Below are the code and all the weights of a small trained network. Each question names an input and a target symbol and asks about switching units off, where a switched-off unit gives its printed mean instead of its output.

import numpy as np


def w(rows, s, z=0):
    codes = np.array(rows[::2]) - 128.0
    scale = np.full(codes.shape[1], s)
    scale[-1] = z or s
    return codes * scale


def norm(h):
    return h / np.sqrt((h * h).mean(-1, keepdims=True) + 1e-5)


def f(y):
    return y / 2 * (1 + np.tanh(0.7978845608 * (y + 0.044715 * y**3)))


def softmax(a):
    e = np.exp(a - a.max(-1, keepdims=True))
    return e / e.sum(-1, keepdims=True)


def log_softmax(a):
    a = a - a.max(-1, keepdims=True)
    return a - np.log(np.exp(a).sum(-1, keepdims=True))


def net(x, mask):
    ids = ['αβγεηλμπστφ'.index(c) for c in x.split()]
    T = len(ids)
    res = E[ids] + P[:T]
    r = norm(res)
    for j in range(2):
        rows = slice(3 * j, 3 * j + 3)
        q, k, v = (r @ M[0][rows].T for M in (Q, K, V))
        z = softmax(np.where(np.tri(T) > 0, q @ k.T / 3**0.5, -1e9)) @ v
        o = O[0][rows]
        res = res + np.where(mask[j], z, o[:, -1]) @ o[:, :-1]
    y = f(norm(res) @ A[0][:, :-1].T + A[0][:, -1])
    res = res + np.where(mask[2:10], y, B[0][:, -1]) @ B[0][:, :-1]
    return log_softmax(norm(res)[-1] @ U[:, :-1].T + U[:, -1])


Q, K, V, O, A, B = {}, {}, {}, {}, {}, {}
E = w([
[114,49,166,77,89,219,159],'α',
[144,107,192,243,171,178,182],'β',
[168,116,96,2,163,67,254],'γ',
[153,105,177,224,166,172,181],'ε',
[130,14,131,80,61,172,126],'η',
[142,58,222,229,117,107,151],'λ',
[166,149,73,150,165,214,125],'μ',
[165,117,60,127,151,218,114],'π',
[137,121,120,154,99,70,68],'σ',
[180,93,146,157,29,111,217],'τ',
[167,207,79,175,73,150,159],'φ',
],0.012)
P = w([
[66,96,149,255,145,161,64],'0',
[131,117,164,198,116,186,31],'1',
[111,111,88,206,130,165,67],'2',
[168,115,113,177,151,160,57],'3',
[120,113,50,162,114,141,81],'4',
[179,130,112,128,135,139,61],'5',
[144,128,44,125,116,111,88],'6',
[195,141,89,99,131,118,69],'7',
[164,145,24,89,100,93,96],'8',
],0.0098)
Q[0] = w([
[69,152,159,91,218,122,98],'H1',
[30,150,113,135,118,119,168],'H1',
[93,180,123,155,71,153,55],'H1',
[168,107,26,220,9,174,65],'H2',
[155,85,136,140,137,99,223],'H2',
[243,129,130,168,59,177,3],'H2',
],0.024)
K[0] = w([
[136,45,225,187,121,208,76],'H1',
[8,73,128,201,182,163,166],'H1',
[162,136,62,254,44,108,121],'H1',
[91,198,57,33,140,26,245],'H2',
[73,62,80,134,159,125,63],'H2',
[242,174,124,6,118,91,155],'H2',
],0.016)
V[0] = w([
[133,192,143,179,102,80,139],'H1',
[108,146,121,99,111,249,165],'H1',
[113,240,96,131,207,148,111],'H1',
[135,47,116,87,213,118,123],'H2',
[14,128,175,123,159,84,117],'H2',
[138,132,159,142,114,101,251],'H2',
],0.023)
O[0] = w([
[130,140,140,183,179,247,114,170],'H1',
[137,253,229,149,108,51,162,54],'H1',
[67,244,135,98,15,235,151,71],'H1',
[22,54,222,101,103,135,160,85],'H2',
[18,182,117,193,238,139,104,6],'H2',
[212,150,243,138,211,84,153,117],'H2',
],0.011,0.021)
A[0] = w([
[78,46,116,121,190,83,124,121],'N1',
[124,77,118,250,124,192,170,172],'N2',
[49,211,117,177,152,33,73,104],'N3',
[209,114,30,90,56,109,179,105],'N4',
[153,170,20,166,116,152,91,92],'N5',
[166,127,212,105,158,108,116,112],'N6',
[51,181,108,65,58,60,246,126],'N7',
[146,175,119,85,167,43,219,253],'N8',
],0.016,0.0049)
B[0] = w([
[142,232,153,159,66,128,183,180],'N1',
[77,162,99,101,102,78,72,179],'N2',
[175,148,146,12,181,133,165,134],'N3',
[50,184,124,195,218,106,122,252],'N4',
[150,75,195,82,111,165,193,203],'N5',
[115,14,159,113,129,191,103,170],'N6',
[228,51,166,110,98,112,56,148],'N7',
[59,142,6,132,127,216,130,164],'N8',
],0.02,0.017)
U = w([
[122,162,142,103,150,91,107,102],'α',
[156,113,142,18,133,119,234,173],'β',
[131,132,103,164,82,26,254,167],'γ',
[44,122,203,180,220,136,220,53],'ε',
[200,200,122,154,100,199,237,176],'η',
[74,75,61,127,102,192,142,176],'λ',
[204,149,113,83,61,118,112,2],'μ',
[96,159,141,213,116,60,143,140],'π',
[228,74,103,158,208,110,149,166],'σ',
[196,135,128,115,46,78,91,61],'τ',
[120,168,140,97,162,108,104,78],'φ',
],0.0087,0.0022)

Each question gives the input, a string of symbols that net reads in full, and the target symbol t.
The units are the heads (3 rows each of Q, K, V and O) and the neurons (one row each of A and B). Each row of codes is followed by its name. A weight is (code - 128) times the scale printed after its matrix; where a second scale follows, it is the last column's (O, A, B and U).
mask holds one flag per unit, heads first, then neurons. A switched-off unit (its flag False) gives its mean, the last column of its rows in O or B, instead of its output. The means were averaged over made-up inputs and are rounded, as every weight is.
A unit's drop is (log p(t) with every unit on - log p(t) with that unit switched off) / (log p(t) with every unit on - log p(t) with every unit switched off).
The circuit of an input: a set's keep is (log p(t) with only the set's units on - log p(t) with every unit switched off) / (log p(t) with every unit on - log p(t) with every unit switched off). Starting from all 10 units, units are removed one at a time, each time the one whose removal leaves the highest keep (on an exact tie, the one counted first), for as long as the keep stays at least 0.8.
circuit, biggest first: the units of the circuit, biggest drop first
unit that matters most: the unit with the biggest drop
top k neurons: the k neurons with the biggest drops, biggest first
heads that matter: for each layer, one digit per head in row order, 1 if its drop is at least 0.15 and else 0, layers parted by /
input σ φ μ, target η: circuit, biggest first	[H1]
input ε λ σ τ η, target σ: circuit, biggest first	[H2; N4]
input σ λ α η η α, target γ: heads that matter	10
input τ λ σ σ σ τ α, target σ: heads that matter	01
input τ φ τ, target η: heads that matter	11
input τ τ σ σ σ σ γ, target λ: top 4 neurons	[N4; N7; N5; N2]
input σ σ α φ τ σ μ μ, target λ: circuit, biggest first	[H2; N4]
input γ λ η λ α σ σ, target ε: heads that matter	01
input α γ α, target β: circuit, biggest first	[H2; N4]
input η σ η λ α, target π: heads that matter	10
input σ σ σ φ α, target η: heads that matter	10
input π σ π σ φ β, target η: heads that matter	11
input σ β τ α τ η π α, target τ: top 2 neurons	[N7; N5]
input σ φ η σ η γ τ σ α, target β: circuit, biggest first	[H2]
input η λ σ π η λ, target τ: circuit, biggest first	[H1; N7]
input τ σ σ σ α σ σ γ, target λ: top 3 neurons	[N4; N5; N7]
input σ η π τ σ μ η γ, target β: top 4 neurons	[N5; N3; N7; N8]
input σ α η η, target γ: circuit, biggest first	[H1; N1]
input γ η φ τ, target ε: heads that matter	01
input γ τ η σ λ σ σ μ, target ε: unit that matters most	H2
